Each row is shifted at random along 8 fixed directions that mean nothing.
Known rows, with every way that one mark hangs from another:
K_181(K_15 K_267(K_730 K_984) K_339(K_343 K_768)): 50 62 72 -77 -154 148 29 -178 -70 -37 16 31 -141 50 6 -100 191 -84 5 94 221 -145 105 25 -108 -26 -126 4 247 -113 -66 53 36 258 -83 189 -164 -157 -33 -83 39 157 150 -43 -130 77 64 -43
K_769(K_339(K_768(K_730(K_984)))): 46 12 -31 69 -38 -363 -27 4 110 197 55 -50 2 45 100 -280 79 101 69 -107 101 4 404 -111 -11 -100 -131 -159 -136 94 52 93 -86 -28 90 -157 -173 -3 -188 -109 -57 -63 -116 -122 -67 -47 103 213
K_267(K_730(K_768) K_984): 41 -17 -71 -79 204 -33 61 -24 -103 -38 304 -92 -2 -108 -56 -115 82 45 84 37 149 -95 47 29 -104 -9 -180 59 174 89 111 38 118 -44 77 -21 -141 174 33 0 -29 -172 19 116 2 -76 -16 85
K_730(K_768 K_984(K_267)): 275 -94 36 143 -218 245 63 114 -36 -72 -187 155 -194 55 50 -111 115 -56 -8 49 -46 -91 159 -55 166 19 27 2 139 -57 31 27 -92 85 -326 12 106 140 102 -27 -45 -46 41 -154 -71 11 -53 -156
K_984(K_267 K_730(K_768)): 108 20 70 -68 -137 -4 -67 152 73 285 135 37 -112 -59 -75 -140 50 -49 84 -11 89 -127 220 8 -43 12 63 -11 -24 89 -16 131 22 81 40 -66 -261 295 -95 -27 79 -117 -14 -51 -20 -83 89 23
K_343(K_181 K_267 K_768): -155 78 -22 183 129 9 10 -166 97 -241 70 -37 49 -14 -21 99 -59 73 20 102 247 46 -66 -17 -34 -82 -52 115 300 -92 -29 -41 36 -126 61 59 154 -328 41 -165 -30 -50 157 109 138 150 -151 96
K_15(K_267(K_730 K_984)): 42 -50 21 40 -26 165 90 -30 2 -39 75 161 -109 -178 -47 99 15 -7 13 60 189 71 -65 8 -35 -19 49 129 201 -177 -110 -55 51 76 -67 79 69 -112 44 82 31 50 180 2 37 100 -121 -100
K_114(K_15 K_181(K_339(K_343 K_730)) K_995(K_267)): -96 -43 11 -183 -93 353 147 32 -7 -109 216 -161 -26 86 47 -179 55 -219 65 51 103 -41 62 -103 61 -38 -226 -67 155 -231 131 12 153 300 -82 19 -182 92 -220 -119 -104 199 274 4 115 -55 76 -261
K_114(K_15 K_768(K_730)): 97 -114 81 57 52 22 122 -33 20 -12 -47 -112 -16 69 124 -162 41 -72 -71 5 -116 28 145 -93 31 49 -97 -58 -27 77 150 73 60 109 -211 -35 -27 6 -80 -3 -125 53 -30 -59 -48 -2 -35 -61
K_339(K_343(K_181 K_267(K_984)) K_730 K_768): -101 87 -92 35 109 1 13 -169 -44 -175 -3 -95 6 100 14 -98 18 33 78 228 132 -133 90 -75 -75 -15 -229 -80 344 -59 134 13 39 114 1 80 -16 -99 68 -247 -65 -79 86 123 72 28 33 125
K_339(K_343(K_267(K_984) K_768(K_730))): -49 -6 -282 -3 316 208 151 18 107 -64 338 -205 20 73 27 -207 211 -82 151 285 196 -183 175 -114 -84 104 -348 36 475 -29 144 -54 187 57 -7 126 -48 174 50 -313 -153 -529 121 157 -42 -58 47 -5
K_343(K_181(K_15(K_267) K_339) K_768(K_730(K_984))): -33 91 -88 370 89 -100 86 -132 108 -355 101 -63 -8 260 132 -313 100 80 23 26 148 31 268 -199 92 -238 -430 -114 357 -222 134 -100 -118 -144 -75 -149 81 -316 -69 -178 -234 54 151 16 194 164 -147 30
K_769(K_339(K_730) K_768 K_995): 6 -127 -133 -159 156 80 151 -33 -95 64 247 -432 74 -24 70 -219 21 -27 105 -7 136 70 112 -16 -33 100 -57 121 119 98 200 148 238 208 70 102 -150 169 -107 -58 -244 -201 -65 -73 -218 -61 94 -2
K_995(K_114(K_15 K_181 K_768 K_769) K_267(K_730(K_984))): 37 -62 221 -156 -226 98 131 -130 -11 194 -32 11 -80 -103 -1 19 39 -108 -30 -75 168 120 138 11 -98 42 147 65 8 49 -107 96 101 276 -46 277 -87 -226 -256 -102 -8 190 153 -70 -143 76 -35 30
K_181(K_15 K_267(K_730(K_768) K_984) K_339(K_343)): -149 61 1 -5 5 -28 -9 -116 -53 -283 282 103 -93 -50 -125 -29 15 -4 85 10 394 -194 -26 72 -48 -273 -225 39 305 -190 -26 -12 46 -53 129 28 -119 -175 139 -80 95 81 225 95 278 54 -24 73
K_114(K_15 K_343 K_768(K_730) K_769(K_339) K_995(K_267)): 16 -64 131 61 -201 -120 111 -8 59 20 -115 -3 42 -93 96 -46 -66 -36 -31 -192 -123 125 84 -154 72 -167 58 -158 -274 -78 -7 95 -92 253 -109 -91 -31 -80 -220 56 -61 345 13 -169 263 32 1 -76
K_343(K_181(K_15 K_267(K_730 K_984) K_339) K_768): 236 -64 189 70 -13 128 29 -63 -191 -146 1 -135 -124 -68 59 -264 192 -89 27 120 -21 -60 124 -34 53 28 -130 -42 108 110 193 276 -14 150 -303 -68 -152 203 -22 36 -156 136 -104 -185 -65 -36 -52 -80
K_995(K_114(K_15 K_181 K_768)): -140 -116 163 -271 -14 137 -10 -55 -187 -153 233 -100 -25 -200 -155 137 -145 -144 43 2 153 -180 -202 161 -5 97 45 137 -43 106 77 173 250 165 20 141 -187 102 145 -129 26 45 72 57 203 -104 52 45
K_15(K_267(K_730(K_768) K_984)): 195 -88 35 -112 -18 175 34 19 -161 50 157 34 -123 -257 -131 -30 56 -17 73 105 93 -190 -25 60 -20 136 51 136 152 43 71 115 131 210 -124 69 -175 323 125 41 0 -84 8 -2 -24 -84 7 -54
K_769(K_114 K_995(K_267(K_984))): 42 -23 -29 -86 -26 -53 64 -116 -136 -57 97 -8 15 -185 -135 88 10 105 41 -143 -70 99 -138 40 5 36 -5 118 20 94 29 114 -69 142 20 59 -98 119 -67 142 -213 87 -132 -44 61 -44 -36 51
K_769(K_114(K_343) K_339(K_768) K_995): -124 -68 -46 63 -61 -255 53 65 -45 -131 59 -67 -3 -6 123 -15 -58 23 94 -216 44 157 59 -55 53 -224 -72 -145 -203 -98 -30 81 -71 -53 91 -188 67 -91 -25 89 -82 90 -32 -115 249 7 16 48
K_995(K_114(K_15 K_181 K_343) K_267): -391 31 -144 -103 -36 89 -37 -8 -122 -358 228 63 1 25 -107 153 -152 -160 114 4 194 -55 -77 64 30 -127 -106 106 273 -193 -71 -162 40 34 146 169 27 -146 301 -279 -123 -103 292 223 461 119 100 19
K_995(K_114(K_181 K_768 K_769)): 15 -225 132 7 23 212 196 -146 -263 -187 -336 -230 16 -9 122 98 -132 -76 -88 57 -4 210 -96 26 48 88 197 91 14 146 137 169 202 139 -247 335 356 -309 98 -139 -110 103 -27 -116 -127 96 -91 54
K_339(K_343(K_181 K_267) K_730): -76 -3 -166 70 120 129 -11 113 -89 -192 -19 -171 -18 196 88 -235 18 -133 137 284 -81 -121 191 -149 90 7 -241 -170 306 -85 242 -11 -2 95 -132 -76 13 251 190 -219 -200 -222 41 97 139 -24 103 -78
K_995(K_114(K_15 K_181 K_343 K_768 K_769)): -73 -6 90 -162 -216 -60 -101 26 -268 -15 -149 -127 -5 -41 -6 6 -82 -192 59 -22 -171 -143 61 22 -2 49 135 -159 -250 142 -14 176 -8 331 -53 151 -100 142 202 -181 -42 29 -68 -47 226 -24 231 88
K_339(K_343(K_181) K_768): -218 233 52 8 -126 -266 -167 -200 -29 -240 12 190 -5 54 -65 158 -110 145 20 -7 97 -173 -86 29 -76 -206 -163 -146 54 -204 -79 -84 -131 0 180 -124 -101 -267 68 -46 167 324 171 190 365 59 8 140
K_769(K_114(K_181(K_15) K_995) K_768): -131 107 -33 -66 -95 -15 -1 -93 -197 -302 178 -101 -14 27 -44 41 -22 -40 40 -116 -68 -25 -65 25 -1 -106 -154 -6 70 -150 -35 -26 -34 162 62 -51 -108 -39 75 133 -165 236 143 112 261 102 -19 -133
K_339(K_343 K_730(K_984(K_267)) K_768): 86 49 218 -142 23 -20 55 -492 -77 -108 -69 13 96 -94 -270 121 -153 262 -111 55 76 -319 -397 159 -116 86 -138 111 139 108 273 240 109 306 19 196 -280 -122 -192 -38 125 349 -121 35 70 -172 -61 247
K_181(K_15 K_267(K_730(K_984))): -126 72 -94 -35 181 -119 8 -51 23 -25 362 -77 28 -73 -199 -160 -6 34 116 6 286 -134 53 41 -69 -156 -162 87 303 26 70 -2 94 -126 256 85 -187 18 53 -135 -41 -218 42 139 136 -21 -14 184
K_181(K_15 K_267(K_730(K_768) K_984) K_339): 253 -13 119 9 -330 400 27 27 -136 -141 -4 169 -303 20 63 -114 300 -202 -12 87 62 -114 170 -10 63 -4 -68 34 252 -239 -136 -28 -75 289 -353 -1 -102 96 71 129 -21 243 252 -105 -134 137 -23 -393
K_267(K_984(K_730(K_768))): 169 -119 157 275 -76 12 84 11 -64 -301 -207 190 -164 9 122 -24 -15 43 -81 -39 -66 116 41 -56 125 -189 -96 -92 -9 -102 75 39 -138 -119 -300 -233 220 -104 54 209 21 240 51 -128 142 70 -222 -95
K_339(K_343(K_181) K_768(K_730(K_984(K_267)))): 66 -39 79 -9 5 30 33 -200 -49 -38 -64 -60 3 17 -57 -91 -12 83 11 147 90 -160 32 -11 23 73 -164 14 167 73 240 186 73 203 -96 121 -120 -20 -34 -220 -82 -8 -72 -67 4 -118 53 196
K_343(K_181(K_339(K_768)) K_267): -143 -33 78 179 46 149 91 -248 71 -270 -63 -43 22 30 62 121 -70 48 -55 86 407 149 -90 0 13 -97 -2 177 283 -161 -35 -10 120 -72 -33 164 264 -606 -27 -204 1 146 219 -30 -13 202 -154 68
K_343(K_181(K_15 K_267(K_984)) K_768(K_730)): -14 83 203 30 24 -275 -108 -383 -57 -42 6 -68 50 -226 -211 22 -78 172 -23 2 117 -75 -76 93 -78 -14 9 115 29 233 97 299 5 107 70 125 -222 -181 -38 -73 -60 152 -195 -75 91 1 -32 372
K_114(K_15 K_181(K_267(K_730)) K_769): 146 -92 276 146 -222 -39 82 104 -37 109 -368 75 -138 -46 150 -117 -35 -127 -51 -46 -211 230 190 -144 98 -142 229 -210 -185 -35 -16 119 -132 140 -266 -98 112 -73 -101 179 -18 387 -28 -207 63 118 -123 -157
K_339(K_343 K_730 K_768): -87 -148 65 -18 96 149 234 78 181 -29 77 -5 -129 108 149 -85 -19 -83 22 132 259 -35 81 -77 -25 -139 -147 -145 147 -207 125 -13 281 -107 -45 -70 109 -174 -147 -69 239 46 244 47 -22 -63 -153 -108
K_769(K_114(K_181(K_15)) K_768): -122 198 -70 -229 53 108 -35 -484 -386 -398 180 -220 146 104 -179 158 -13 44 -48 26 -55 -198 -338 193 -135 184 -263 275 390 -36 57 -56 48 432 110 303 -244 -145 168 3 -315 179 76 268 94 134 77 3
K_339(K_343 K_768(K_730)): -128 -49 152 -131 31 -100 31 -73 124 5 200 115 -54 -144 -106 113 -123 71 23 37 233 -208 -116 61 -64 -111 -101 -49 -39 -89 80 87 196 -1 116 -113 -190 -60 -89 -4 293 183 109 85 204 -154 -54 83
K_769(K_114(K_343(K_181(K_15) K_267) K_768) K_995): -99 -8 -114 242 -117 -25 -74 66 -300 -526 -182 -95 -75 98 79 -36 -74 -118 96 7 -251 37 67 -94 211 -169 -86 -149 101 -111 56 47 -225 97 -227 -98 202 80 464 -16 -343 -7 -9 -42 446 152 39 -86
K_769(K_114(K_343(K_181 K_267) K_995) K_339(K_730) K_768): -29 -4 212 -172 -252 46 -31 -231 -71 25 96 -97 54 -246 -78 187 -26 -22 13 -71 79 17 -197 78 -43 80 20 100 -189 -108 -78 248 37 476 33 -20 -287 -44 -292 173 -77 390 27 -157 111 -30 72 -75
K_181(K_15 K_267(K_984) K_339(K_730)): 159 -12 36 115 -23 57 95 -89 -69 -81 -136 -106 -56 151 102 -318 161 -54 -34 39 -82 27 195 -104 51 -43 -164 -101 140 28 157 105 -80 120 -218 14 -35 -18 -122 -6 -185 153 -95 -157 -132 53 -23 -69

Rows:
-51 -154 -150 295 208 -95 131 114 -25 -269 18 -63 -75 88 135 -200 -55 25 72 6 240 150 272 -89 95 -284 -133 -37 245 -26 136 -45 50 -397 -48 -64 347 -189 227 -130 -79 -305 101 12 79 100 -149 134 -> K_267(K_730(K_768 K_984))
7 -39 36 123 51 -136 61 36 19 -146 65 -31 -79 126 -2 -342 -59 25 102 74 81 -228 183 -122 124 -194 -307 -232 166 -95 334 94 38 -89 -39 -169 -90 81 6 -162 -39 -27 -1 -8 268 -136 -51 119 -> K_339(K_343(K_181(K_15(K_267))) K_730(K_768 K_984))
-58 -61 86 184 -16 -152 -106 3 -40 -73 -190 -169 -53 41 49 -200 -97 -48 71 60 150 -19 240 -45 100 -99 106 -80 -18 169 125 258 1 -75 -77 26 48 -100 173 -293 -74 -104 -150 -191 28 47 74 236 -> K_343(K_181(K_15 K_339(K_768)) K_267)
-19 25 35 9 52 60 36 -138 53 41 132 -121 3 -65 -11 -51 74 14 24 126 172 19 101 -27 -44 46 -46 110 228 18 48 70 134 78 -7 82 -71 -107 -118 -120 -84 -13 67 30 -82 46 -46 47 -> K_343(K_181(K_267) K_768(K_730))
-54 46 -98 -186 -115 396 -2 -35 -314 -247 78 -352 31 -17 -80 -85 32 -212 122 140 9 -239 -46 7 47 74 8 49 225 -24 82 117 142 467 -100 323 -111 247 244 -304 -165 -83 118 14 143 13 215 -117 -> K_114(K_181(K_15 K_339) K_343(K_768) K_769 K_995(K_267))
29 -271 169 -138 -117 433 209 -37 -44 -157 108 -74 -102 -186 -44 107 -15 -200 -5 -38 168 112 -205 25 103 104 30 198 31 -137 6 161 177 347 -211 109 -29 18 -114 104 -131 177 139 -186 -7 -15 -79 -252 -> K_769(K_114(K_15 K_995(K_267(K_984))) K_339(K_730))
30 -87 61 -69 10 309 78 -89 -62 -15 56 -62 -77 -74 -104 32 -36 -108 -11 128 166 -43 -118 73 -29 123 82 225 273 -79 14 31 201 226 -92 256 -46 -46 105 -34 -49 -40 116 6 -92 73 -25 -96 -> K_181(K_15(K_267(K_730)))
55 97 -62 49 21 -102 -102 -222 -146 -190 -10 24 81 -47 -225 5 -79 178 -4 25 -109 -189 -100 49 32 35 -140 98 179 108 157 68 -149 191 -14 49 -185 137 148 -60 -176 20 -149 60 208 -26 61 169 -> K_768(K_730(K_984(K_267)))
49 85 -130 1 -36 428 55 -143 -165 -384 72 76 -75 80 -112 61 98 -77 -10 173 -7 -217 -211 17 35 126 -173 186 517 -284 -37 -218 -19 304 -176 232 13 15 310 -53 -173 -10 232 153 102 149 -27 -259 -> K_181(K_15(K_267(K_984)))
28 55 216 -182 -183 94 28 -145 157 260 114 0 -63 7 -89 -157 132 -69 19 77 219 -164 83 -3 -55 18 -144 -48 82 -101 32 131 116 235 72 114 -331 -69 -376 -103 80 154 86 -104 -125 -130 46 46 -> K_339(K_343(K_181(K_15 K_267)) K_730(K_984))
19 -175 62 -25 -89 222 188 392 66 -78 110 135 -238 19 103 -100 46 -271 97 27 -52 -107 172 -139 130 -92 16 -194 50 -131 32 -73 67 -25 -226 -173 50 310 70 -36 81 0 203 70 207 -46 -141 -359 -> K_995(K_114(K_15 K_768 K_769) K_267)
-163 3 -99 13 -162 234 83 -103 -186 -425 137 -8 -53 18 -8 51 21 -108 71 -60 171 96 -98 -3 86 -135 -170 89 222 -320 -96 -74 -29 180 -36 176 99 -248 134 -105 -229 140 255 -56 300 156 32 -109 -> K_769(K_995(K_114(K_181(K_15(K_267(K_984)) K_339) K_343)))
35 90 -167 142 75 -118 -13 -92 -153 -258 115 48 -5 -2 -110 -100 -36 159 61 13 57 -149 49 -14 12 -118 -186 42 344 -65 111 -100 -85 -33 16 -30 -28 40 216 -45 -127 -67 61 182 232 75 -49 88 -> K_15(K_267(K_730(K_768 K_984)))
134 -68 250 -34 -176 199 35 -249 51 109 -48 -104 -76 11 -33 -126 97 -32 -53 72 291 -62 115 30 11 116 -23 142 102 53 60 255 135 296 -134 236 -190 -213 -212 -220 -50 117 9 -260 -275 -13 51 114 -> K_343(K_181(K_15 K_339(K_768(K_730(K_984(K_267))))))
